Below are the code and all the weights of a small trained network. Each question names an input and a target symbol and asks about switching units off, where a switched-off unit gives its printed mean instead of its output.

import numpy as np


def w(rows, s, z=0):
    codes = np.array(rows[::2]) - 128.0
    scale = np.full(codes.shape[1], s)
    scale[-1] = z or s
    return codes * scale


def f(y):
    return y / 2 * (1 + np.tanh(0.7978845608 * (y + 0.044715 * y**3)))


def softmax(a):
    e = np.exp(a - a.max(-1, keepdims=True))
    return e / e.sum(-1, keepdims=True)


def log_softmax(a):
    a = a - a.max(-1, keepdims=True)
    return a - np.log(np.exp(a).sum(-1, keepdims=True))


def net(x, mask):
    ids = ['βγδζηλμξπτφψω'.index(c) for c in x.split()]
    T = len(ids)
    res = E[ids] + P[:T]
    u = 0
    for l in range(2):
        r = res
        for j in range(2):
            rows = slice(2 * j, 2 * j + 2)
            q, k, v = (r @ M[l][rows].T for M in (Q, K, V))
            z = softmax(np.where(np.tri(T) > 0, q @ k.T / 2**0.5, -1e9)) @ v
            o = O[l][rows]
            res = res + np.where(mask[u + j], z, o[:, -1]) @ o[:, :-1]
        u += 2
        y = f(res @ A[l][:, :-1].T + A[l][:, -1])
        res = res + np.where(mask[u : u + 4], y, B[l][:, -1]) @ B[l][:, :-1]
        u += 4
    return log_softmax(res[-1] @ U[:, :-1].T + U[:, -1])


Q, K, V, O, A, B = {}, {}, {}, {}, {}, {}
E = w([
[63,58,83,175],'β',
[108,3,138,118],'γ',
[162,121,91,98],'δ',
[151,102,93,99],'ζ',
[99,130,120,155],'η',
[94,131,128,153],'λ',
[160,133,85,84],'μ',
[90,128,126,153],'ξ',
[153,141,81,50],'π',
[199,157,88,161],'τ',
[115,149,186,155],'φ',
[113,167,168,126],'ψ',
[188,174,139,65],'ω',
],0.0062)
P = w([
[17,92,4,117],'0',
[143,79,51,105],'1',
[187,97,82,110],'2',
[205,119,123,117],'3',
[224,151,176,116],'4',
[227,188,206,138],'5',
[224,232,250,147],'6',
],0.0022)
Q[0] = w([
[109,95,146,176],'0.h0',
[1,102,143,145],'0.h0',
[72,124,110,161],'0.h1',
[100,112,175,129],'0.h1',
],0.042)
K[0] = w([
[91,56,155,124],'0.h0',
[82,38,2,131],'0.h0',
[54,126,54,129],'0.h1',
[123,38,116,108],'0.h1',
],0.026)
V[0] = w([
[122,117,166,248],'0.h0',
[97,92,232,83],'0.h0',
[125,82,116,131],'0.h1',
[117,38,101,130],'0.h1',
],0.013)
O[0] = w([
[204,23,216,158,96],'0.h0',
[113,114,36,254,3],'0.h0',
[128,159,176,154,159],'0.h1',
[132,183,218,175,188],'0.h1',
],0.0077,0.0024)
A[0] = w([
[190,134,184,28,236],'0.n0',
[6,8,99,106,121],'0.n1',
[200,102,48,53,7],'0.n2',
[108,249,74,157,254],'0.n3',
],0.018,0.0016)
B[0] = w([
[91,219,146,133,255],'0.n0',
[57,180,45,69,130],'0.n1',
[250,129,151,82,185],'0.n2',
[97,146,9,137,164],'0.n3',
],0.019,0.0075)
Q[1] = w([
[135,141,187,199],'1.h0',
[133,2,187,122],'1.h0',
[81,140,87,105],'1.h1',
[236,24,98,93],'1.h1',
],0.015)
K[1] = w([
[163,132,114,80],'1.h0',
[123,234,72,134],'1.h0',
[79,116,105,131],'1.h1',
[249,152,88,125],'1.h1',
],0.021)
V[1] = w([
[182,149,102,122],'1.h0',
[98,114,105,134],'1.h0',
[254,86,56,54],'1.h1',
[238,117,161,133],'1.h1',
],0.0078)
O[1] = w([
[151,130,175,158,151],'1.h0',
[141,109,95,132,113],'1.h0',
[255,123,82,176,72],'1.h1',
[203,95,132,75,2],'1.h1',
],0.0067,0.0047)
A[1] = w([
[114,1,211,170,131],'1.n0',
[94,107,96,175,94],'1.n1',
[185,73,200,120,167],'1.n2',
[60,121,130,189,253],'1.n3',
],0.016,0.0033)
B[1] = w([
[249,132,163,119,142],'1.n0',
[107,169,194,85,162],'1.n1',
[71,60,114,47,158],'1.n2',
[109,68,126,210,248],'1.n3',
],0.017,0.011)
U = w([
[104,71,130,40,128],'β',
[197,76,195,125,96],'γ',
[142,238,252,78,206],'δ',
[22,82,101,195,254],'ζ',
[137,120,125,125,37],'η',
[137,121,128,128,46],'λ',
[227,81,232,223,125],'μ',
[141,83,109,72,130],'ξ',
[142,116,132,127,26],'π',
[89,150,71,106,74],'τ',
[216,117,46,165,159],'φ',
[66,175,28,87,47],'ψ',
[114,135,108,124,50],'ω',
],0.0031,0.004)

Each question gives the input, a string of symbols that net reads in full, and the target symbol t.
The units are the heads (2 rows each of Q, K, V and O) and the neurons (one row each of A and B). Each row of codes is followed by its name. A weight is (code - 128) times the scale printed after its matrix; where a second scale follows, it is the last column's (O, A, B and U).
mask holds one flag per unit, layer by layer, with each layer's heads first. A switched-off unit (its flag False) gives its mean, the last column of its rows in O or B, instead of its output. The means were averaged over made-up inputs and are rounded, as every weight is.
A unit's drop is (log p(t) with every unit on - log p(t) with that unit switched off) / (log p(t) with every unit on - log p(t) with every unit switched off).
The circuit of an input: a set's keep is (log p(t) with only the set's units on - log p(t) with every unit switched off) / (log p(t) with every unit on - log p(t) with every unit switched off). Starting from all 12 units, units are removed one at a time, each time the one whose removal leaves the highest keep (on an exact tie, the one counted first), for as long as the keep stays at least 0.8.
circuit, biggest first: the units of the circuit, biggest drop first
k most important neurons of layer l: the k neurons of layer l with the biggest drops, biggest first
heads that matter: for each layer, one digit per head in row order, 1 if its drop is at least 0.15 and else 0, layers parted by /
input π ζ β τ λ φ ξ, target ζ: circuit, biggest first => (0.n2, 1.n3, 1.h1)
input τ π δ, target δ: heads that matter => 10 / 00
input τ τ γ β η λ β, target μ: heads that matter => 11 / 00
input τ δ τ ζ φ ψ λ, target ζ: circuit, biggest first => (0.n2, 1.n3, 1.h1)
input ζ τ ξ τ τ, target δ: 2 most important neurons of layer 0 => (0.n0, 0.n3)
input τ φ τ τ τ ψ, target ζ: circuit, biggest first => (0.n2, 1.h1, 1.n3)
input ζ τ τ φ π, target β: circuit, biggest first => (1.n2, 0.h1, 0.n2, 1.h1)
input π ω γ, target ζ: circuit, biggest first => (0.n1, 0.n2, 1.n3, 1.h1)
input τ ζ φ τ η, target ζ: circuit, biggest first => (0.n2, 1.n3)
input ξ β ψ ζ π τ δ, target δ: circuit, biggest first => (0.n0, 1.n3, 0.h0)
input γ τ π, target δ: circuit, biggest first => (0.n0, 0.h0, 1.n3)
input ω ω τ β τ π, target δ: heads that matter => 11 / 00
input γ γ γ τ γ, target γ: heads that matter => 11 / 01
input ζ τ ζ λ γ γ ζ, target ζ: heads that matter => 00 / 01
input ω τ τ ξ μ, target δ: circuit, biggest first => (0.n0, 1.n3)
input τ τ τ τ τ μ, target δ: circuit, biggest first => (0.n0, 0.h0, 1.n3)
input ζ φ ω μ, target φ: most important neuron of layer 0 => (0.n3)
input τ τ τ ω ζ, target φ: 2 most important neurons of layer 0 => (0.n3, 0.n2)
input γ φ φ, target μ: 3 most important neurons of layer 0 => (0.n2, 0.n0, 0.n1)
input γ τ τ φ ψ γ, target μ: circuit, biggest first => (0.n0, 0.h0, 0.n3, 1.n0)
input η η τ β ω γ π, target φ: heads that matter => 11 / 01
input τ γ γ π η τ ξ, target ζ: 2 most important neurons of layer 1 => (1.n3, 1.n0)
input γ ζ ω γ δ β, target ζ: 2 most important neurons of layer 0 => (0.n2, 0.n3)
input γ ζ π, target ψ: heads that matter => 11 / 00
